Below is a small trained network, with its code and all its weights. Each question gives an input and a class and asks what happens when units are switched off, that is, made to give their printed mean instead of their output.

import numpy as np


def w(rows, s, z=0):
    codes = np.array(rows[::2]) - 128.0
    scale = np.full(codes.shape[1], s)
    scale[-1] = z or s
    return codes * scale


def f(y):
    return y / 2 * (1 + np.tanh(0.7978845608 * (y + 0.044715 * y**3)))


def log_softmax(a):
    a = a - a.max(-1, keepdims=True)
    return a - np.log(np.exp(a).sum(-1, keepdims=True))


def net(x, mask):
    res = np.array(x, float).reshape(1, 7) / 4 @ E
    y = f(res @ A[0][:, :-1].T + A[0][:, -1])
    res = res + np.where(mask, y, B[0][:, -1]) @ B[0][:, :-1]
    return log_softmax(res[-1] @ U[:, :-1].T + U[:, -1])


A, B = {}, {}
E = w([
[129,129,129,129,127,127],'x0',
[111,151,142,60,49,66],'x1',
[254,97,112,184,61,130],'x2',
[90,175,44,115,76,189],'x3',
[155,54,48,59,140,118],'x4',
[72,129,62,183,132,42],'x5',
[129,128,129,129,126,128],'x6',
],0.0097)
A[0] = w([
[167,132,54,208,255,204,95],'N0',
[127,35,91,105,107,139,105],'N1',
[112,98,73,186,122,72,93],'N2',
[160,184,139,65,81,67,92],'N3',
[121,55,78,47,181,126,110],'N4',
[82,158,192,214,109,165,121],'N5',
[57,154,72,137,183,51,98],'N6',
[134,130,68,198,109,47,106],'N7',
[134,83,188,125,178,42,156],'N8',
[111,139,151,73,74,75,116],'N9',
[79,203,58,110,124,175,193],'N10',
[148,71,59,99,184,133,34],'N11',
[215,109,166,170,146,44,111],'N12',
[164,95,112,197,55,105,21],'N13',
[123,128,138,88,50,79,33],'N14',
[160,110,161,62,106,207,152],'N15',
[82,158,119,200,101,98,90],'N16',
[181,192,33,168,45,176,107],'N17',
[89,120,88,141,51,191,68],'N18',
[146,77,63,85,148,113,48],'N19',
[208,85,96,183,60,113,3],'N20',
],0.0091,0.0033)
B[0] = w([
[162,136,88,143,237,63,254],'N0',
[153,185,161,167,38,100,174],'N1',
[225,147,173,100,134,227,181],'N2',
[229,115,34,189,209,98,173],'N3',
[107,214,155,170,37,87,217],'N4',
[99,214,71,202,29,69,202],'N5',
[176,167,210,72,161,180,221],'N6',
[223,161,183,83,128,254,194],'N7',
[57,31,119,134,75,170,206],'N8',
[201,131,10,170,203,112,178],'N9',
[87,31,170,113,133,112,236],'N10',
[133,172,89,175,68,91,179],'N11',
[55,66,109,97,113,125,203],'N12',
[93,197,147,47,155,72,169],'N13',
[157,139,39,169,227,107,161],'N14',
[180,186,170,115,145,177,211],'N15',
[158,121,163,157,88,160,174],'N16',
[55,51,147,75,128,77,222],'N17',
[120,42,93,150,112,173,174],'N18',
[135,148,144,183,22,73,174],'N19',
[60,198,165,43,161,64,192],'N20',
],0.0069,0.0083)
U = w([
[123,192,125,212,30,93,73],'0',
[164,125,59,176,209,99,91],'1',
[189,163,182,81,117,221,89],'2',
[62,159,155,44,148,87,92],'3',
[74,7,129,127,91,127,122],'4',
[133,116,134,140,110,136,239],'5',
[132,118,131,136,112,130,219],'6',
[147,91,112,173,96,179,6],'7',
],0.013,0.011)

Each question gives the input, the list of numbers given to net, and the class t.
The units are the neurons (one row each of A and B). Each row of codes is followed by its name. A weight is (code - 128) times the scale printed after its matrix; where a second scale follows, it is the last column's (A, B and U).
mask holds one flag per neuron, in row order. A switched-off neuron (its flag False) gives its mean, the last column of its row in B, instead of its output. The means were averaged over made-up inputs and are rounded, as every weight is.
A unit's drop is (log p(t) with every unit on - log p(t) with that unit switched off) / (log p(t) with every unit on - log p(t) with every unit switched off).
The circuit of an input: a set's keep is (log p(t) with only the set's units on - log p(t) with every unit switched off) / (log p(t) with every unit on - log p(t) with every unit switched off). Starting from the 12 units with the biggest drops (on a tie, the unit counted first), units are removed one at a time, each time the one whose removal leaves the highest keep (on an exact tie, the one counted first), for as long as the keep stays at least 0.8.
circuit, biggest first: the units of the circuit, biggest drop first
unit that matters most: the unit with the biggest drop
k most important neurons: the k neurons with the biggest drops, biggest first
input [0,6,1,-5,-1,1,6], class 1: circuit, biggest first	N3, N9
input [0,-2,7,-6,-5,4,0], class 3: most important neuron	N20
input [-6,-2,0,-3,7,8,0], class 2: 4 most important neurons	N7, N2, N6, N5
input [8,6,6,7,0,4,0], class 5: circuit, biggest first	N7, N17
input [1,7,7,-3,-5,4,-7], class 1: 2 most important neurons	N3, N14
input [-7,7,3,4,6,-4,-2], class 1: circuit, biggest first	N3, N14
input [2,6,8,3,5,-7,-2], class 3: circuit, biggest first	N20, N17
input [-5,6,3,6,3,-4,-3], class 1: circuit, biggest first	N3, N14
input [8,8,6,-7,8,-7,-7], class 0: circuit, biggest first	N1, N4
input [1,5,-1,-8,-1,4,-7], class 4: 2 most important neurons	N8, N12
input [-7,7,-5,5,4,8,3], class 2: 3 most important neurons	N6, N7, N2
input [-4,-4,-2,6,-5,6,6], class 2: circuit, biggest first	N6, N7
input [4,-4,-5,5,7,-4,5], class 0: circuit, biggest first	N4, N11
input [-5,7,-3,0,-1,5,-3], class 1: circuit, biggest first	N9, N3
input [-1,5,-5,-5,2,-6,-3], class 2: 3 most important neurons	N15, N0, N17
input [-3,2,5,-7,1,-2,1], class 4: circuit, biggest first	N12
input [-8,3,0,8,4,7,3], class 4: 3 most important neurons	N17, N10, N18
input [0,-8,-8,8,8,2,0], class 0: 4 most important neurons	N4, N11, N19, N1
input [-8,-1,8,7,6,4,3], class 3: 2 most important neurons	N20, N17
input [-2,-5,-4,8,2,-3,6], class 4: unit that matters most	N10
